Below is a small trained network, with its code and all its weights. Each question gives an input and a class and asks what happens when units are switched off, that is, made to give their printed mean instead of their output.

import numpy as np


def w(rows, s, z=0):
    codes = np.array(rows[::2]) - 128.0
    scale = np.full(codes.shape[1], s)
    scale[-1] = z or s
    return codes * scale


def norm(h):
    return h / np.sqrt((h * h).mean(-1, keepdims=True) + 1e-5)


def f(y):
    return np.maximum(y, 0)


def log_softmax(a):
    a = a - a.max(-1, keepdims=True)
    return a - np.log(np.exp(a).sum(-1, keepdims=True))


def net(x, mask):
    res = np.array(x, float).reshape(1, 7) / 4 @ E
    u = 0
    for l in range(4):
        y = f(norm(res) @ A[l][:, :-1].T + A[l][:, -1])
        res = res + np.where(mask[u : u + 9], y, B[l][:, -1]) @ B[l][:, :-1]
        u += 9
    return log_softmax(norm(res)[-1] @ U[:, :-1].T + U[:, -1])


A, B = {}, {}
E = w([
[128,129,126,129],'x0',
[253,36,180,171],'x1',
[10,209,31,123],'x2',
[128,134,130,128],'x3',
[173,94,23,4],'x4',
[128,127,128,129],'x5',
[144,139,148,124],'x6',
],0.0059)
A[0] = w([
[210,46,200,105,66],'L0N0',
[156,39,125,36,4],'L0N1',
[117,215,72,117,79],'L0N2',
[146,116,101,67,166],'L0N3',
[162,2,127,183,111],'L0N4',
[74,172,144,98,159],'L0N5',
[101,122,198,69,142],'L0N6',
[56,22,194,163,251],'L0N7',
[88,137,214,139,168],'L0N8',
],0.0093,0.0032)
B[0] = w([
[91,173,184,178,254],'L0N0',
[149,204,139,85,195],'L0N1',
[75,75,78,112,199],'L0N2',
[214,65,81,22,195],'L0N3',
[151,200,184,136,234],'L0N4',
[122,85,45,209,201],'L0N5',
[172,136,2,185,162],'L0N6',
[175,217,91,147,242],'L0N7',
[149,237,160,155,210],'L0N8',
],0.0067,0.0058)
A[1] = w([
[134,230,121,101,197],'L1N0',
[77,190,92,247,211],'L1N1',
[207,114,110,91,115],'L1N2',
[212,28,194,148,219],'L1N3',
[134,167,133,71,2],'L1N4',
[10,140,136,86,203],'L1N5',
[152,63,66,123,124],'L1N6',
[113,82,126,158,11],'L1N7',
[151,225,143,205,91],'L1N8',
],0.011,0.0037)
B[1] = w([
[116,78,11,88,216],'L1N0',
[183,48,149,251,253],'L1N1',
[80,104,114,48,165],'L1N2',
[72,254,191,87,170],'L1N3',
[58,113,196,50,136],'L1N4',
[92,184,68,244,174],'L1N5',
[137,124,112,16,158],'L1N6',
[138,133,130,132,128],'L1N7',
[111,53,84,99,232],'L1N8',
],0.0082,0.011)
A[2] = w([
[102,40,106,21,124],'L2N0',
[174,144,140,222,126],'L2N1',
[68,108,158,110,1],'L2N2',
[157,109,198,174,78],'L2N3',
[169,58,186,51,222],'L2N4',
[192,29,84,178,165],'L2N5',
[167,144,254,132,98],'L2N6',
[192,57,14,197,184],'L2N7',
[236,180,228,62,228],'L2N8',
],0.0091,0.0047)
B[2] = w([
[61,155,184,97,171],'L2N0',
[157,36,239,178,192],'L2N1',
[207,111,104,195,128],'L2N2',
[95,113,213,117,148],'L2N3',
[66,246,137,58,165],'L2N4',
[174,119,233,40,208],'L2N5',
[117,205,191,143,152],'L2N6',
[183,92,131,65,250],'L2N7',
[110,255,174,148,185],'L2N8',
],0.0079,0.012)
A[3] = w([
[10,198,78,110,67],'L3N0',
[254,159,57,144,127],'L3N1',
[42,82,138,233,7],'L3N2',
[144,196,144,140,71],'L3N3',
[159,153,183,44,164],'L3N4',
[93,200,146,135,4],'L3N5',
[103,153,33,196,44],'L3N6',
[121,46,132,174,27],'L3N7',
[26,243,6,103,157],'L3N8',
],0.0082,0.0041)
B[3] = w([
[137,74,32,91,191],'L3N0',
[91,99,158,17,169],'L3N1',
[116,150,137,216,164],'L3N2',
[150,160,93,165,152],'L3N3',
[2,210,155,148,239],'L3N4',
[170,167,67,134,145],'L3N5',
[123,159,114,136,158],'L3N6',
[144,195,165,98,178],'L3N7',
[132,51,37,142,253],'L3N8',
],0.0074,0.0055)
U = w([
[196,78,150,156,254],'0',
[91,159,91,57,158],'1',
[122,83,76,251,82],'2',
[121,91,29,132,66],'3',
[158,177,211,184,77],'4',
[126,224,152,94,33],'5',
],0.012,0.0045)

Each question gives the input, the list of numbers given to net, and the class t.
The units are the neurons (one row each of A and B). Each row of codes is followed by its name. A weight is (code - 128) times the scale printed after its matrix; where a second scale follows, it is the last column's (A, B and U).
mask holds one flag per neuron, layer by layer. A switched-off neuron (its flag False) gives its mean, the last column of its row in B, instead of its output. The means were averaged over made-up inputs and are rounded, as every weight is.
A unit's drop is (log p(t) with every unit on - log p(t) with that unit switched off) / (log p(t) with every unit on - log p(t) with every unit switched off).
The circuit of an input: a set's keep is (log p(t) with only the set's units on - log p(t) with every unit switched off) / (log p(t) with every unit on - log p(t) with every unit switched off). Starting from the 12 units with the biggest drops (on a tie, the unit counted first), units are removed one at a time, each time the one whose removal leaves the highest keep (on an exact tie, the one counted first), for as long as the keep stays at least 0.8.
circuit, biggest first: the units of the circuit, biggest drop first
k most important neurons: the k neurons with the biggest drops, biggest first
k most important neurons of layer l: the k neurons of layer l with the biggest drops, biggest first
drop of u: that unit's drop, to one decimal
input [-5,-1,3,8,2,-6,6], class 3: circuit, biggest first -> [L1N5 L0N2 L3N8]
input [6,1,-2,-4,8,8,1], class 5: circuit, biggest first -> [L1N8 L3N4]
input [-3,0,-6,3,3,2,8], class 1: circuit, biggest first -> [L1N1]
input [-6,6,-8,-3,-2,-4,4], class 4: 2 most important neurons -> [L0N0 L0N3]
input [1,-1,7,-3,1,-7,1], class 3: 2 most important neurons -> [L0N0 L1N6]
input [3,-3,2,2,5,-2,4], class 3: 2 most important neurons of layer 1 -> [L1N1 L1N5]
input [-8,1,-4,7,1,-7,5], class 5: 2 most important neurons -> [L1N1 L0N5]
input [-1,3,-7,6,-1,2,-8], class 4: 2 most important neurons -> [L0N0 L0N3]
input [6,3,-5,-5,-3,-6,-6], class 4: 2 most important neurons of layer 1 -> [L1N3 L1N5]
input [-5,6,1,-6,7,2,-3], class 1: 2 most important neurons of layer 1 -> [L1N2 L1N1]
input [8,-2,3,3,1,0,-4], class 3: drop of L0N2 -> 0.4
input [-2,-2,-7,4,4,-8,-3], class 1: drop of L0N1 -> 0.2
input [-5,0,8,8,-5,-3,8], class 2: drop of L1N5 -> 0.2
input [3,-4,6,-1,-7,1,-4], class 2: most important neuron -> [L1N5]
input [-3,-3,0,7,-3,0,0], class 0: 2 most important neurons of layer 2 -> [L2N5 L2N7]
